Here are made-up things, facts about them, and rows of numbers that follow some of those facts. Name the thing behind each unnamed row.

Named rows:
[ 12 -10  -1  -4  -6  -4  -5   3  -5   4 -13  -5  -7   2 -16  -1  10   0
 -12 -14   1   6   3  21  -3   4 -30  -9  -9 -23  -6   8   8 -10]: dragam
[ 10 -12  -1  -3  -6  -3  -4   4  -5   4 -12  -4  -7   1 -16  -2  21  -2
 -10 -10  -1   5   2  23  -3   4 -32  -9  -8 -24  -5   4   6  -9]: luvetrem
[-14 -10  30  16  -4  23  -1 -22  10  -6  -6   2   4  20  -5   0 -17  -1
  35 -11  -2  35  22 -30  -8  24 -32  44  -9 -11  -1 -11 -17  30]: fatron
[ -9 -12  -6   2  -6  34  -5  -2  -4   5  -1  -7  -2   3 -11  10 -13  -1
  -8 -16  -9   5  10  17  -7  20 -34  14   9   4  -4   7 -15  -4]: totrur
[ 72   3  -6  -2  -7  33  -5 -23  -8  -5  -3  -8  41  20   3  -4 -26   4
 -11 -12 -16   2   0 -15  -7  19  43  33  25 -26  -5 -21 -17 -12]: tebri
[ -8   0   9   2  -5  -7  -3 -19  -4  -6 -14  -1  -5  18   5  -6 -15  -1
  14 -14  -8   4   3 -19  -7  14   0  14  -7 -26  -3 -13  -3   2]: voplom
[ -5   2  26  -3   5 -28  12 -21  14  -4  -4  13   3   9 -22 -10  -6  -3
  43   8   3  38  24 -28   4  -6 -33 -11  -5 -18  -2 -20 -17   4]: pugo
[-10 -12   2  10  -5  15  -5 -12  -2  -5  -9  -6  -7  20  45   1 -13  -2
  11 -11  -9   2   2  -7  -9  30 -17  31  -2   0   1  -2 -13   5]: mudo
[ -6   1  13  -4  -6 -10  -5  11  -5   0 -16  -6  -9   1 -17   8  16   8
   2 -18  -5  10   2  37  -1  -8 -27   3  -7 -24  -6   0   8  -9]: gruklidil
[ 30   9  -3  -4  -6  10  -6 -18  -7  -6 -13  -6  33   3  -6  -5 -19   2
 -12 -25  -6   2   2  -5  -4   8  14   6  24 -12  -5 -18 -14 -12]: bodro
[ -6   3  15  -3  -7  -8  -4  12  -6  -1 -14  -7  -8   1 -16   8  20   5
   3 -20  -5  10   2  38  -1  -8 -24   3  -9 -22  -7  -2   8 -13]: mobra
[ -2 -11  -7  -4  17 -29  14  -4  12  -6 -16  -3   5   3   7 -10 -12  37
  19 -28   1  -5   4 -29   3  -2 -11 -14  25 -15  -1  -3   2 -18]: klodo
[ 19   7  24  -2  -7   7  -4   2   4  -5 -18   9  28   3   6  -9  10  27
  13 -27  -8  -1  17 -19  -1  12 -18  -9 -10 -29  -2   5  44 -13]: notudri
[-10   3  -8  -5  -6  13   4 -25  -5  -8 -10  34 -12   3  27  -6 -22  10
 -16 -29 -17   0  -3 -31  17   3 -31  63 -10 -14 -10  13 -13   7]: sisilur
[ -6   4  -3  -5  -6  25  -4 -21  -6  -4 -16  -6  14  25 -13  17 -23  14
   5   6   6   8   1 -14  -6  24   9  -7 -10 -15  -4  15  26   5]: pelin
[ -8  32  28  -4  -4 -14  -6   3  -7  -7 -15  -5  28   1 -14  11 -14   3
  20 -26  -8  12   1  32  -4 -11  21  31  23  -1  -8 -19 -14 -14]: plebrus
[ 16 -11  -6  -4  -4 -17  -3 -12  -6   3  -7  -6  -9   3 -13  -2   4   8
  -9  -2  -9  -1   2  14  -1   7 -19  -8   0  -6  -4 -10  -4 -13]: vuziru

How the things are related:
pugo	θ	briklel; trakul	θ	magoze; trakul	θ	drulin
trakul	θ	laplon; bamal	θ	tebri; gopas	θ	magoze
gopas	θ	zaskun; trovak	θ	grakes; trovak	θ	boske
brastozu	θ	briklel; klogro	θ	fledes; klogro	θ	briklel
siplodi	θ	zaskun; nosun	θ	brodinon; nosun	θ	plebrus
viluk	θ	drulin; siper	θ	briklel; siper	θ	viluk
stibil	θ	stetre; plupostek	θ	briklel; plupostek	θ	drulin
steplem	θ	klogro; kavin	θ	briklel; kavin	θ	zaskun
sisilur	θ	zaskun; puda	θ	sito; puda	θ	plebrus
flisak	θ	fledes; flisak	θ	briklel; flisak	θ	tetos
flisak	θ	zaskun; ludo	θ	plupostek; ludo	θ	grakes
plapupel	θ	dribok; plapupel	θ	klogro; leven	θ	tafigen
dripa	θ	zaskun; plosubra	θ	siper; plosubra	θ	zaskun
ruflos	θ	briklel; ruflos	θ	gralor; klodo	θ	bamal
klodo	θ	klonik; klodo	θ	drulin; klodo	θ	vore
skifibir	θ	briklel; skifibir	θ	klogro; bremum	θ	ruflos
drulin	θ	briklel; drulin	θ	zaskun; gomel	θ	briklel
gomel	θ	dribok; gomel	θ	tetos; favan	θ	sito
gragri	θ	duplom; mudo	θ	tebri; mudo	θ	magrak
mudo	θ	tiri; zasal	θ	gopas; bodro	θ	gragri
keplakos	θ	briklel; vore	θ	drulin; vuziru	θ	sito
boske	θ	stogol; boske	θ	ruflos; tiri	θ	grepi
stogol	θ	magrak; gusker	θ	briklel; gusker	θ	duplom
kogis	θ	briklel; kloflur	θ	magrak; kloflur	θ	boske
vubral	θ	briklel; vubral	θ	laplon; pugru	θ	bremum
pugru	θ	sisilur; kluste	θ	vore; brubrakli	θ	viluk
trasel	θ	laplon; trasel	θ	stogol; voplom	θ	fatron
voplom	θ	tafigen; skuplal	θ	favan; magrak	θ	briklel
loflol	θ	vore; loflol	θ	duplom; grepi	θ	duplom
grakes	θ	vore; klonik	θ	briklel; klonik	θ	stetre
klonik	θ	viluk; maplugrak	θ	fledes; maplugrak	θ	grepi
maplugrak	θ	sito; totrur	θ	fledes; tebri	θ	duplom
tebri	θ	tafigen; stotun	θ	brodinon; dratrik	θ	bremum
plebrus	θ	brastozu; tafigen	θ	briklel; nosu	θ	magrak
pelin	θ	dribok; pelin	θ	bodro; fatron	θ	briklel
fatron	θ	dripa; fatron	θ	brastozu; fatron	θ	tafigen
boba	θ	briklel; boba	θ	brodinon; fimem	θ	drulin
fimem	θ	stogol; stisko	θ	stetre; stisko	θ	zaskun
stabrum	θ	briklel; stabrum	θ	tetos; tetos	θ	briklel
gralor	θ	briklel; stovan	θ	ruflos; stukuflu	θ	gomel
stukuflu	θ	siper; duplom	θ	keplakos; brurifik	θ	drulin
brurifik	θ	sito; brurifik	θ	dunetrul; mimema	θ	laplon
mimema	θ	klogro; mokloga	θ	briklel; drunes	θ	notudri
teko	θ	dribok; teko	θ	sito; dapam	θ	briklel
stikir	θ	stogol; pugo	Ξ	a; trakul	Ξ	b
bamal	Ξ	a; gopas	Ξ	a; trovak	Ξ	a
brufleran	Ξ	a; grima	Ξ	a; brastozu	Ξ	b
magoze	Ξ	b; klogro	Ξ	a; siplodi	Ξ	b
stigri	Ξ	b; nosun	Ξ	a; brodinon	Ξ	b
viluk	Ξ	a; siper	Ξ	a; stibil	Ξ	c
briklel	Ξ	a; plupostek	Ξ	b; steplem	Ξ	c
kavin	Ξ	a; sisilur	Ξ	b; zaskik	Ξ	a
puda	Ξ	c; dosi	Ξ	b; zofi	Ξ	d
flisak	Ξ	a; dribok	Ξ	b; luvetrem	Ξ	a
ludo	Ξ	b; plapupel	Ξ	a; tefli	Ξ	b
leven	Ξ	a; dripa	Ξ	c; sukluk	Ξ	b
plosubra	Ξ	a; ruflos	Ξ	a; gugregor	Ξ	b
zuna	Ξ	a; klodo	Ξ	d; lasul	Ξ	c
skifibir	Ξ	b; muros	Ξ	a; tedron	Ξ	d
ruzi	Ξ	c; bremum	Ξ	c; laplon	Ξ	b
voski	Ξ	a; drulin	Ξ	d; dragam	Ξ	a
stibro	Ξ	b; trisos	Ξ	b; gomel	Ξ	b
mobra	Ξ	a; favan	Ξ	a; mitas	Ξ	a
gragri	Ξ	a; flotrar	Ξ	a; stetre	Ξ	b
mudo	Ξ	b; zasal	Ξ	a; bodro	Ξ	c
skunor	Ξ	c; keplakos	Ξ	c; pluzu	Ξ	b
bagugre	Ξ	b; vore	Ξ	c; zaskun	Ξ	c
dunetrul	Ξ	b; vuziru	Ξ	a; boske	Ξ	a
tiri	Ξ	a; stogol	Ξ	c; grobu	Ξ	a
gusker	Ξ	a; kogis	Ξ	c; kloflur	Ξ	c
vubral	Ξ	b; pugru	Ξ	a; gruklidil	Ξ	a
niska	Ξ	a; kluste	Ξ	b; brubrakli	Ξ	a
sugun	Ξ	c; trasel	Ξ	a; mamak	Ξ	a
voplom	Ξ	b; nufledur	Ξ	c; skuplal	Ξ	b
magrak	Ξ	a; loflol	Ξ	a; grepi	Ξ	a
grakes	Ξ	a; fledes	Ξ	b; kiklor	Ξ	c
kligel	Ξ	a; vilis	Ξ	c; sketror	Ξ	a
klonik	Ξ	a; maplugrak	Ξ	c; totrur	Ξ	a
tebri	Ξ	c; liflik	Ξ	a; stotun	Ξ	b
dratrik	Ξ	c; plebrus	Ξ	c; libo	Ξ	a
diros	Ξ	a; nagu	Ξ	d; koro	Ξ	c
skubu	Ξ	a; seske	Ξ	a; tafigen	Ξ	a
nosu	Ξ	b; pelin	Ξ	b; fatron	Ξ	b
boba	Ξ	c; notudri	Ξ	b; fimem	Ξ	c
tazar	Ξ	a; stisko	Ξ	d; stabrum	Ξ	a
pople	Ξ	a; perin	Ξ	b; puskan	Ξ	a
vevam	Ξ	a; tetos	Ξ	a; mitrim	Ξ	d
gralor	Ξ	c; stovan	Ξ	a; stukuflu	Ξ	c
duplom	Ξ	b; brurifik	Ξ	d; mimema	Ξ	d
mokloga	Ξ	b; drunes	Ξ	a; stukladar	Ξ	d
disen	Ξ	c; teko	Ξ	c; sito	Ξ	b
dapam	Ξ	a; stikir	Ξ	a; trakul	Π	vevam
gopas	Π	tiri; trovak	Π	seske; brufleran	Π	liflik
grima	Π	bremum; magoze	Π	trakul; klogro	Π	zofi
stigri	Π	vubral; nosun	Π	stotun; viluk	Π	brubrakli
siper	Π	ludo; stibil	Π	disen; briklel	Π	boba
plupostek	Π	skubu; puda	Π	plebrus; zofi	Π	plupostek
flisak	Π	dribok; dribok	Π	boske; luvetrem	Π	tebri
ludo	Π	pelin; plapupel	Π	gralor; tefli	Π	niska
dripa	Π	sukluk; sukluk	Π	klogro; plosubra	Π	mimema
ruflos	Π	mitrim; gugregor	Π	plosubra; zuna	Π	gragri
klodo	Π	flisak; lasul	Π	pople; muros	Π	kiklor
tedron	Π	bodro; ruzi	Π	nufledur; bremum	Π	tefli
voski	Π	briklel; drulin	Π	mamak; dragam	Π	magoze
stibro	Π	brurifik; trisos	Π	lasul; gomel	Π	tazar
mobra	Π	gruklidil; favan	Π	stisko; mitas	Π	skuplal
gragri	Π	zaskun; flotrar	Π	fatron; stetre	Π	mokloga
mudo	Π	grobu; zasal	Π	drunes; bodro	Π	muros
skunor	Π	stibro; keplakos	Π	vore; pluzu	Π	mitas
bagugre	Π	pluzu; vore	Π	tetos; zaskun	Π	sugun
dunetrul	Π	luvetrem; boske	Π	stovan; tiri	Π	zaskik
stogol	Π	zasal; kogis	Π	stogol; kloflur	Π	gugregor
niska	Π	stikir; sugun	Π	voplom; trasel	Π	stetre
mamak	Π	gusker; nufledur	Π	koro; skuplal	Π	diros
magrak	Π	gopas; grakes	Π	trisos; fledes	Π	voski
kiklor	Π	nosu; kligel	Π	ruzi; vilis	Π	kloflur
sketror	Π	flotrar; maplugrak	Π	siper; totrur	Π	stukuflu
tebri	Π	grepi; liflik	Π	plapupel; stotun	Π	tafigen
plebrus	Π	bagugre; libo	Π	fimem; diros	Π	mobra
nagu	Π	nosun; skubu	Π	notudri; tafigen	Π	drulin
nosu	Π	trovak; pelin	Π	trasel; fatron	Π	mudo
notudri	Π	klodo; fimem	Π	gomel; tazar	Π	stibil
stisko	Π	viluk; pople	Π	dripa; perin	Π	keplakos
puskan	Π	perin; vevam	Π	stukladar; tetos	Π	nagu
mitrim	Π	grakes; gralor	Π	libo; stovan	Π	skunor
stukuflu	Π	sketror; duplom	Π	totrur; brurifik	Π	fledes
mimema	Π	grima; mokloga	Π	ruflos; drunes	Π	duplom
stukladar	Π	dunetrul; disen	Π	kligel; teko	Π	vilis
stikir	Π	puda

Name these rows:
No name comes twice in this set of rows, the named rows included.
[ -8  10  36   3   0  10  -4 -19  25  -6 -13  10  50   1 -17  -5 -15  -3
  21 -17  11  45  38 -28  -4   3 -33   8  35  13   2 -12 -21   5] => kogis
[-14  27  26  -5  -7   5  -6  12  -6  -6 -16  -7  31   1 -12   5 -16   0
  -8 -26   1  13   3  29  -5 -10   0  11   8 -11  -6   2  -4 -11] => vilis
[ 28  23  37  -3  -3 -21  -4  -6  22  -7 -15  21  54   0 -15 -11  -4  -1
  18 -27  -2   8  29 -30   3  -4 -26 -10  17 -20   0 -19 -15 -13] => boba
[ -9  -8  -4   0  -7  46  -6  -8   7  -6 -15  -7  42   0  20   4 -17  -1
 -10 -25  -1   5  11   4  -8  16 -31  20  42  25  -4  12 -16  -9] => stukuflu
[ 16 -12  -7  -2  11 -28   8  18  14  -5 -16   0  -8   1  16 -11  -8  28
  10 -28   0  -4   3 -21   0  -6 -18 -13  23 -20  -3  -9  -4 -18] => brurifik
[ 29  36  37  -2  -1 -25   1 -21  22  -6   4  32  -4  28 -20  -8 -20  -9
  16 -23   4  57  38 -33   0 -12 -13 -11  46  -5  13  -7 -17  -6] => gralor
[-11   0  20  -4   1 -27  -2  16  -6  -6 -17  -6 -11   1 -12  27 -21   8
  41 -24  12   5   1  25  -8 -11   8 -10  12 -24  -7 -13 -12 -12] => mimema
[ -7   6  -4  -5   9   5  14 -24  -1   2  -7  -7  35  28 -26  16 -19   9
  44  33  10  33  21 -29   6  12 -25 -13  -7 -13   3  -9 -14  -2] => ruflos
[ -8   4  -5  -4   1   7  -3 -23  -7  -5 -16  -5   5  28 -11  13 -20  14
   9   5   5   3   0 -13  -4  25   6 -11  -7   5  -2  19  27   0] => ludo
[ 23  20  30   6  -4 -26   8 -17  12  -6   9  32 -12  48 -16  -8 -10  -4
  31 -24  -3  44  22 -33  -6 -11  -6  -8   2 -23  15  12  -2  12] => gomel
[  1 -13   3  23  -7  69  -4 -20  -8   4   4  -8  11  43  66  11 -28   1
  13   1 -18   2   3 -18  -9  44  14  74  -5 -27   2 -22 -17  16] => duplom

Now the same things, written a new way:
Known rows:
[  2  -6   6  -3  20  22   9   6   8  -1   8   3   0  12  12   3  -5  10
 -10   3  -3   4  -4   2   1   3 -10  -1  -7   6   1   7]: bamal
[ 26  -6 -11   8  -3  63  38   6  -3  -1  23  10  29  -3  16  24 -16  35
   1  -7  33 -43 -28  14  15 -54 -36  -9  15   8  12  43]: briklel
[  5 -26   1  -6  12  20   2   9  12   0 -14   6   0  18  37  10   3   6
 -16   5  -1   5  12  14  13  -3 -20  -6  -5   7  -2  10]: grakes
[ -7   4  12  19  15 -31  15   2  12   3  11  12  -3  -7 -10 -23  -3   2
  -5   2   3 -16  -6   7 -20  26  14   8 -18 -31  10  -9]: nosun
[  0   6  12   8  24   8  13  -1  -6 -17  17   5  -5 -12 -15   7  23 -12
  -6   3  10 -17  -4  -9 -26  25  16  13  -5   4   6  -9]: puda
[-13   3 -10  -6 -15 -29  -4 -11 -14   7 -23   1   0  -2  -6  -3  -6 -10
   0   0   9  -8  -1  -3   7  -6   3  -6  10  -7  -3  -3]: zaskik
[-10   5  -6 -15  -7 -29 -22 -11 -20   5 -12   4   4 -20  -1   6  -4 -16
  21   1  -9  10  -5  -1   5 -10  -4  -7  12  -1   2 -13]: ruzi
[ 12   6  16  -8  11  -3 -10   9  10  -6  31  10   3 -18   0  -1   1   4
   9   5 -30  18  -9   1  -8  -1   8  -2 -18  14  -2 -12]: gomel
[  2 -13  -6   4   8  75   6   7  17   1  27   5   2   4   5  23 -13  16
  -8   0  -4 -24 -26   2   8 -26  -5   1  26   6 -13  -4]: duplom
[  3  -8   6  -5   5  24  -5   6  17   0  10   2  -8   8  14  -1  -5   1
  -1  -1 -12  24  15  -6  -5  13  -1   2  -6  12  -4   1]: kluste
[ 11  10  15   6   8  -9   4  12   9  -4   3 -12  -5   9 -11 -16   8  11
  -1   2 -11  20  -6   1  -3   2   7   4 -24   6   6   4]: kavin
[  4 -23   4   6  10   1  -8   3  19  -7   7  13  -7  -7  13   7  14 -10
 -18   5  -9 -14   9   6 -14  13  16   4  -9  -4  -9 -26]: pelin
[  5   1  12   3  16   3  10   9  10  -5  11  -4  -3   8  -1  -8   3  10
  -5   4 -11   7  -6   1  -3   5   3   4 -18   3   7   4]: pugo
[-13   6  -9  -2 -11 -17 -14 -12 -17   6 -15  -3  -2  -7  -8   5  -2 -14
  12  -2   7   6   1   0   2   2  -5  -2  18 -13   1  -6]: kiklor
[  1  -9   7  15   9  23  13  14  14   5  17   3  15  -3  22 -16 -14  24
   8  -2  12 -16   4   9   4   5 -22   8   4 -13   8  28]: drulin
[ -3 -13  -5   0  18  62  -2  10   6   0  12 -14  -3  15  13  18 -10  12
   8   0  -5  14 -15   3  10 -20 -22   0  24   5  -1  11]: stogol
[-12   7  -4 -16  -9 -34  -8 -12 -18   8 -19   3   5 -10  -6  -2  -8 -12
   3   1  -1  -2  -5   0   7 -11   0 -10   5  -1  -3  -8]: brufleran

Name these rows:
No name comes twice in this set of rows, the named rows included.
[  9  -8  11   7   4   5   6  14  10  -5  -5  -5   0   7   3  -1  12  14
  -7   4   1 -11  -5  16   6 -16  -6   1 -16   2   3   7] => siper
[ 17  -3  -9  -8  12  23  11   0   2   2  10  -3  -3  28  17   5 -13  11
  -7  -4  -7  32   9 -12   7  15 -15  -7  -9   8  10  19] => boske
[  6   4   4  10   2  25  -6  12  20  -4  23 -14 -10   8 -18   0   4  11
  -1   3 -19   6  -9   0  -1  -6  18   7  -3   3  -7 -15] => fatron
[  1  14   6   5  -4   3  -1  12   6   0   1 -25  -6  14 -29 -15   6  14
   6   4 -10  11 -23   2  11 -26   8   4  -7   0  -2  -3] => zasal
[ -5 -15   2  13  17  36   9   9  10   6  12   7   1   0  27   2 -16  12
  15  -6   7   2   6  12  -5   7 -27   3   9 -10  11  21] => vore
[ 11   3   0   7 -24  27   4  11   9   1  12  -4  10  -4   5   0  -5  19
  14  -6   9  -2  -3  12   8 -26 -12  -1   6  13  -1  22] => magoze
[  3  12  11   3  -2 -20  -1  10   4  -1  -6 -16  -7  15  -7 -22   7   6
   4   1 -12  32   4  -1   2   3   2   2 -21   5   5   8] => pugru
[  1  -4   7   6  23  -8  16  -2   4  -6  18  13  -1  -9  -5   6   6  -1
 -19   7   1 -30 -17  -1 -13  10  18   3  -8 -12   2 -17] => vuziru
[  2 -12   1  -8  22  44  15   6   6   1   8   3   5  14  24   7 -14  13
  -6   0   2   0  -9   5   7 -14 -21  -5   3  14   2  18] => magrak
[  5 -12 -17  -1 -36 -27 -15 -14  -6   5 -26   5   1  -3   3   7   6 -15
  -4  -5   7  -4  23   0   7  -2   3  -7   9  -7  -7 -11] => sukluk
[ -6 -17 -11  -2 -20 -34 -20  -7  -8   3 -36   2   5  -6  12  -1  12 -12
 -11   3  11 -16  22   4  16   2  -3   0  15 -14  -9 -10] => mitrim
[  5   4  17  -8  27 -22   2   5   5  -7  19   8   0  -9  -1   0   3  -1
  -5   8 -25   1 -18   0  -9  11  15  -2 -21   4   3 -16] => plapupel

Now the same things, written a new way:
Named rows:
[ 41  14  -7  14  -5  54  -4 -12   0  44  12 -32   3   8  -6]: grobu
[ 35  19 -26  -8 -20  29  -1 -12  20  16   5  -3   8   4 -17]: mimema
[ 19  22 -22  -7 -24  38 -28 -15  23  14   9 -13   4  10 -20]: plosubra
[ 36   8 -21  15  26  27  -1 -42  14  14   1 -12   6   6 -27]: favan
[ 44   9 -18  -3 -12  53   6  -9 -11  24   8 -40  21   5 -23]: stukladar
[ 37  22 -13   9  -6  47  -4 -15  -4  37  18 -21  -2  11 -13]: diros
[ 32  15   1 -17  -9  21  15 -18  24  -1  -8 -19   0  -2 -30]: maplugrak
[ 40  25  -5   2 -14  40   8  -6   2  34  24 -30  -2  13  -9]: ruzi
[ 42  11  -4   9  -5  45  -8 -10  -4  34   9 -32   2  11 -13]: flotrar
[ 32  19 -21 -14 -17  44  -3 -25  34  19  -9 -19   5   7  -9]: skifibir
[ 41  18   4   8 -10  39  -7 -10  -6  31   0 -34   9   3 -15]: drunes
[ 29  13 -17  -7 -18  48  -8 -13  30  17  -1 -14   3   4 -14]: stabrum
[ 50   1 -15  19 -19  34  12 -30  20  28  -4 -19 -20   9 -13]: tiri
[ 43  17 -13  -4 -35  35   7  -6  26  13   6 -11   2   9   1]: fimem
[ 25  12 -15  -8 -19  46 -17 -22  41  26  -1 -16   5  -4 -12]: flisak
[ 43  22 -11   3  -6  47   3 -19   0  41   8 -37   9  14  -6]: stibro
[ 46  18  -5   8  -5  43   5 -12   8  35  21 -34   8  10  -6]: skunor

Name these rows:
No name comes twice in this set of rows, the named rows included.
[ 45 -31 -52   4   2  62   2 -21  11  16  27 -28 -27  43  12] => briklel
[ 43  -2 -39  -3 -14  45   3 -19   8  14  12 -32  -5  39   5] => laplon
[ 38  19  -9 -16  -6  33   9 -25  19  17 -18 -22   0   7 -25] => pelin
[ 41   0 -37  21   7  38 -26 -38  26   9  17 -14  14  20  -8] => viluk
[ 40 -20 -34  -7 -17  49  -4 -19  23  14  35 -59 -10  42   5] => zaskun
[ 39  11 -13   9 -27  49 -11 -12  18  26  -1 -16   2   6   0] => stovan
[ 30   6 -20  -9 -18  39 -10 -13  31  14  22 -31   1  18  -7] => dripa
[ 46  12 -22  -2 -32  39  -1 -10  30  27  -9 -14  14  -5  -7] => klodo

